Below are the code and all the weights of a small trained network. Each question names an input and a target symbol and asks about switching units off, where a switched-off unit gives its printed mean instead of its output.

import numpy as np


def w(rows, s, z=0):
    codes = np.array(rows[::2]) - 128.0
    scale = np.full(codes.shape[1], s)
    scale[-1] = z or s
    return codes * scale


def norm(h):
    return h / np.sqrt((h * h).mean(-1, keepdims=True) + 1e-5)


def softmax(a):
    e = np.exp(a - a.max(-1, keepdims=True))
    return e / e.sum(-1, keepdims=True)


def log_softmax(a):
    a = a - a.max(-1, keepdims=True)
    return a - np.log(np.exp(a).sum(-1, keepdims=True))


def net(x, mask):
    ids = ['αβγδεζηθμξτψω'.index(c) for c in x.split()]
    T = len(ids)
    res = E[ids] + P[:T]
    u = 0
    for l in range(2):
        r = norm(res)
        for j in range(3):
            rows = slice(4 * j, 4 * j + 4)
            q, k, v = (r @ M[l][rows].T for M in (Q, K, V))
            z = softmax(np.where(np.tri(T) > 0, q @ k.T / 4**0.5, -1e9)) @ v
            o = O[l][rows]
            res = res + np.where(mask[u + j], z, o[:, -1]) @ o[:, :-1]
        u += 3
    return log_softmax(norm(res)[-1] @ U[:, :-1].T + U[:, -1])


Q, K, V, O = {}, {}, {}, {}
E = w([
[123,90,128,75,121,98,146,149,141,129,111,101],'α',
[147,103,157,109,120,176,131,131,123,129,129,109],'β',
[95,209,105,188,28,108,112,173,2,128,218,161],'γ',
[149,114,101,123,140,137,119,86,126,123,126,117],'δ',
[140,89,91,81,151,163,132,132,183,94,183,137],'ε',
[129,56,133,148,156,125,134,128,124,174,173,121],'ζ',
[160,117,148,162,173,104,154,115,109,127,112,88],'η',
[161,143,159,88,120,119,132,99,170,111,144,130],'θ',
[158,113,150,152,169,133,132,125,126,87,125,156],'μ',
[142,115,119,154,131,123,117,139,181,116,141,91],'ξ',
[158,148,124,124,158,143,86,138,140,168,119,140],'τ',
[117,126,131,109,172,142,170,125,138,148,139,123],'ψ',
[123,113,145,94,173,123,116,130,112,115,139,117],'ω',
],0.0053)
P = w([
[24,160,146,116,94,120,103,142,125,139,133,124],'0',
[225,46,98,19,162,178,174,95,159,90,88,53],'1',
[235,63,114,26,155,110,146,105,169,111,128,52],'2',
[240,86,96,28,143,108,139,109,175,105,156,49],'3',
[250,77,86,43,157,89,145,136,173,88,179,38],'4',
[224,92,83,53,137,73,160,114,175,106,187,24],'5',
],0.0015)
Q[0] = w([
[168,119,135,122,115,106,161,128,89,134,180,107],'L0H0',
[84,131,145,157,108,135,130,125,139,122,108,159],'L0H0',
[163,169,124,125,112,86,171,154,79,153,202,129],'L0H0',
[101,74,132,145,140,172,94,122,162,141,90,139],'L0H0',
[17,254,113,217,19,171,119,153,50,103,41,183],'L0H1',
[19,239,94,146,117,106,35,95,72,48,42,226],'L0H1',
[56,138,196,127,200,143,71,144,127,71,119,152],'L0H1',
[47,140,100,68,117,168,104,109,54,89,35,170],'L0H1',
[56,144,142,177,80,149,78,163,59,99,98,156],'L0H2',
[127,111,204,106,187,141,224,117,150,151,43,162],'L0H2',
[188,95,99,105,116,127,115,126,124,101,230,104],'L0H2',
[166,135,83,111,119,125,101,133,96,87,218,82],'L0H2',
],0.0039)
K[0] = w([
[128,140,106,137,105,113,126,160,96,172,154,163],'L0H0',
[163,110,108,96,124,112,138,105,123,87,122,79],'L0H0',
[210,165,75,171,63,103,170,180,38,63,198,134],'L0H0',
[102,102,88,126,167,133,130,88,159,193,122,152],'L0H0',
[212,25,213,132,178,175,209,122,253,152,48,135],'L0H1',
[236,13,172,84,213,194,191,102,207,102,91,68],'L0H1',
[126,64,131,49,218,119,183,139,72,53,127,76],'L0H1',
[174,93,161,72,197,160,113,110,233,43,81,73],'L0H1',
[225,118,54,91,130,95,158,112,133,114,115,80],'L0H2',
[50,76,211,141,176,137,44,119,210,150,94,97],'L0H2',
[82,179,103,186,66,99,78,201,40,117,170,190],'L0H2',
[118,184,86,177,81,121,133,198,66,78,183,153],'L0H2',
],0.0037)
V[0] = w([
[144,218,113,117,105,129,163,197,89,134,163,126],'L0H0',
[88,88,150,83,127,148,168,101,131,94,122,155],'L0H0',
[154,198,123,137,90,88,117,213,74,163,179,141],'L0H0',
[113,47,132,126,182,139,76,94,254,97,37,100],'L0H0',
[88,183,45,126,127,153,123,60,67,142,91,160],'L0H1',
[93,85,152,181,144,104,230,200,117,137,83,190],'L0H1',
[61,104,74,117,183,115,81,58,128,140,179,92],'L0H1',
[60,114,188,49,154,113,172,177,169,118,151,116],'L0H1',
[155,141,138,127,214,103,82,137,188,132,79,133],'L0H2',
[140,113,164,132,122,110,128,59,113,186,90,73],'L0H2',
[118,112,113,92,149,159,176,67,164,204,111,152],'L0H2',
[136,138,9,112,90,58,148,106,175,106,150,82],'L0H2',
],0.0027)
O[0] = w([
[118,136,138,169,108,107,104,115,154,85,204,141,90],'L0H0',
[162,129,88,141,137,125,164,127,149,110,60,133,169],'L0H0',
[102,152,130,146,97,92,95,105,148,119,233,145,67],'L0H0',
[150,67,162,105,215,170,135,114,100,158,4,119,178],'L0H0',
[153,90,163,49,94,169,172,159,106,155,130,96,144],'L0H1',
[193,151,84,77,186,58,75,148,145,107,113,143,34],'L0H1',
[145,127,132,126,49,163,126,129,75,168,148,157,252],'L0H1',
[144,149,81,170,77,85,134,88,134,127,149,148,199],'L0H1',
[139,142,139,80,199,167,179,70,109,113,146,150,118],'L0H2',
[149,156,131,116,108,113,151,102,92,124,153,47,139],'L0H2',
[176,172,118,131,154,137,202,159,133,143,130,111,117],'L0H2',
[140,121,209,154,83,89,130,132,89,150,131,179,110],'L0H2',
],0.0032,0.0034)
Q[1] = w([
[222,48,83,32,164,127,175,82,158,182,81,83],'L1H0',
[8,234,84,232,75,130,95,143,102,92,166,200],'L1H0',
[60,157,178,107,170,88,62,160,114,45,133,100],'L1H0',
[3,179,147,161,131,127,50,162,107,46,112,161],'L1H0',
[32,185,128,220,100,146,113,116,139,102,133,190],'L1H1',
[215,88,123,49,201,134,189,123,94,144,82,51],'L1H1',
[47,155,130,212,85,135,121,159,106,131,168,186],'L1H1',
[33,182,116,191,102,136,113,159,135,105,145,180],'L1H1',
[183,95,81,83,167,164,124,172,191,68,90,102],'L1H2',
[138,158,105,159,101,159,158,180,127,85,133,169],'L1H2',
[76,168,132,213,85,173,140,160,110,106,143,191],'L1H2',
[115,168,128,178,101,171,134,166,165,80,95,104],'L1H2',
],0.0048)
K[1] = w([
[34,165,161,159,74,89,36,185,173,101,188,159],'L1H0',
[215,96,95,87,174,207,253,80,140,162,77,144],'L1H0',
[150,55,151,92,183,93,81,181,63,91,73,84],'L1H0',
[235,26,134,32,214,194,182,94,162,85,33,59],'L1H0',
[207,54,147,70,207,174,194,91,145,141,50,110],'L1H1',
[102,168,186,152,29,100,64,168,143,106,229,117],'L1H1',
[169,70,93,60,201,153,137,71,116,139,33,95],'L1H1',
[193,85,148,80,188,154,173,60,138,144,65,132],'L1H1',
[80,100,164,149,75,153,85,145,148,183,124,95],'L1H2',
[105,114,114,77,189,153,151,79,76,164,99,89],'L1H2',
[148,106,111,56,216,132,195,48,119,93,83,144],'L1H2',
[187,65,162,109,169,174,127,96,177,133,67,106],'L1H2',
],0.0053)
V[1] = w([
[83,144,131,129,165,192,53,77,120,163,165,161],'L1H0',
[102,87,97,90,145,83,156,114,79,172,145,251],'L1H0',
[119,125,154,100,183,68,104,92,93,109,109,68],'L1H0',
[70,65,71,136,109,109,65,143,1,131,101,76],'L1H0',
[176,164,49,100,138,130,199,181,124,171,168,88],'L1H1',
[205,124,212,200,147,90,98,156,111,223,168,129],'L1H1',
[60,203,73,151,152,156,159,47,73,145,146,126],'L1H1',
[122,209,195,100,95,87,178,79,85,93,105,167],'L1H1',
[148,117,144,108,120,143,150,97,72,120,129,173],'L1H2',
[146,84,139,84,150,188,144,112,73,111,101,112],'L1H2',
[68,94,156,96,78,116,126,115,146,152,154,103],'L1H2',
[141,164,202,105,167,144,112,186,114,84,139,181],'L1H2',
],0.0041)
O[1] = w([
[64,207,137,138,148,106,185,173,164,113,233,193,181],'L1H0',
[168,119,24,102,56,125,137,126,50,153,174,252,158],'L1H0',
[105,156,114,68,115,124,20,132,98,52,191,74,156],'L1H0',
[21,164,135,143,80,183,21,95,122,131,107,196,254],'L1H0',
[118,169,112,14,85,98,137,189,129,204,64,68,138],'L1H1',
[184,181,151,60,250,204,107,120,78,97,97,127,41],'L1H1',
[4,183,110,145,109,66,104,223,74,92,151,107,241],'L1H1',
[87,75,91,138,101,117,137,63,23,48,157,60,127],'L1H1',
[153,122,133,104,98,116,82,170,105,119,188,140,168],'L1H2',
[63,114,165,143,81,156,118,152,121,117,175,157,236],'L1H2',
[170,198,176,163,113,145,169,73,113,155,126,128,146],'L1H2',
[172,72,111,42,116,176,161,141,157,140,172,97,57],'L1H2',
],0.0036,0.005)
U = w([
[116,21,64,78,172,163,105,186,211,78,152,156,123],'α',
[158,221,107,90,179,154,62,169,113,201,77,190,138],'β',
[67,129,171,208,125,104,107,154,226,152,50,69,123],'γ',
[176,85,50,147,84,115,59,3,85,134,56,123,30],'δ',
[119,97,229,102,59,230,148,138,50,166,113,87,97],'ε',
[88,140,156,58,192,126,19,133,83,49,149,23,5],'ζ',
[151,119,190,202,212,174,123,99,107,49,123,218,191],'η',
[187,40,135,174,126,90,176,161,145,227,149,212,138],'θ',
[56,142,96,179,32,85,87,166,78,85,174,174,230],'μ',
[202,185,189,96,69,110,127,77,196,116,173,120,144],'ξ',
[164,100,133,208,155,75,215,95,67,66,150,52,175],'τ',
[73,200,140,73,200,161,235,153,148,145,223,98,42],'ψ',
[140,124,64,38,78,43,166,207,92,163,77,64,5],'ω',
],0.0048,0.0013)

Each question gives the input, a string of symbols that net reads in full, and the target symbol t.
The units are the heads (4 rows each of Q, K, V and O). Each row of codes is followed by its name. A weight is (code - 128) times the scale printed after its matrix; where a second scale follows, it is the last column's (O and U).
mask holds one flag per head, layer by layer. A switched-off head (its flag False) gives its mean, the last column of its rows in O, instead of its output. The means were averaged over made-up inputs and are rounded, as every weight is.
A unit's drop is (log p(t) with every unit on - log p(t) with that unit switched off) / (log p(t) with every unit on - log p(t) with every unit switched off).
The circuit of an input: a set's keep is (log p(t) with only the set's units on - log p(t) with every unit switched off) / (log p(t) with every unit on - log p(t) with every unit switched off). Starting from all 6 units, units are removed one at a time, each time the one whose removal leaves the highest keep (on an exact tie, the one counted first), for as long as the keep stays at least 0.8.
circuit, biggest first: the units of the circuit, biggest drop first
unit that matters most: the unit with the biggest drop
heads that matter: for each layer, one digit per head in row order, 1 if its drop is at least 0.15 and else 0, layers parted by /
drop of u: that unit's drop, to one decimal
input ψ γ θ μ ζ, target θ: heads that matter	111 / 111
input θ μ ω α, target τ: circuit, biggest first	[L1H0, L1H1]
input δ ω ω ω ω τ, target ε: heads that matter	010 / 000
input ξ ω β β, target η: unit that matters most	L1H1
input δ ω ω ω ε, target ε: heads that matter	010 / 000
input δ θ γ ε ψ, target ψ: heads that matter	110 / 111
input μ η β, target α: circuit, biggest first	[L0H1, L1H1, L1H2]
input β δ ψ η, target γ: circuit, biggest first	[L0H2, L1H0]
input γ ω α, target ω: circuit, biggest first	[L0H1, L0H0, L1H2, L1H0]
input α ω ω ζ, target δ: circuit, biggest first	[L0H1, L1H0, L1H1]
input β ω θ, target γ: circuit, biggest first	[L1H0, L0H2]
input η μ ω δ β β, target ζ: circuit, biggest first	[L1H0, L0H1]
input β ω δ ω α, target γ: heads that matter	000 / 100
input ξ ω ω η η δ, target η: circuit, biggest first	[L1H1, L0H2]
input τ ω ω α ψ ω, target ψ: circuit, biggest first	[L1H0, L0H2]
input τ θ η τ, target ψ: circuit, biggest first	[L1H0, L0H2]
input γ τ γ δ ω, target ξ: unit that matters most	L0H0
input η α ψ ξ τ, target ζ: heads that matter	100 / 100
input ψ β δ γ ω ε, target α: heads that matter	111 / 111
input β β γ β, target ε: unit that matters most	L1H1
input δ ω θ ω β ω, target ε: circuit, biggest first	[L0H1, L1H1]
input τ η ω β ζ μ, target ψ: circuit, biggest first	[L1H0, L0H2, L1H1]
input ζ ω ψ β ω ψ, target β: heads that matter	000 / 010
input ψ ω η α, target ω: circuit, biggest first	[L1H1, L1H0, L0H2]
input δ ω θ β ψ, target ε: heads that matter	000 / 000
input ψ ψ ω, target ω: heads that matter	000 / 010
input γ β ω ω, target ζ: unit that matters most	L0H1
input ω ω ω ψ γ β, target ε: drop of L1H2	0.5
input μ ζ ε, target α: drop of L1H1	0.1
input ζ β β θ, target β: drop of L1H2	0.0
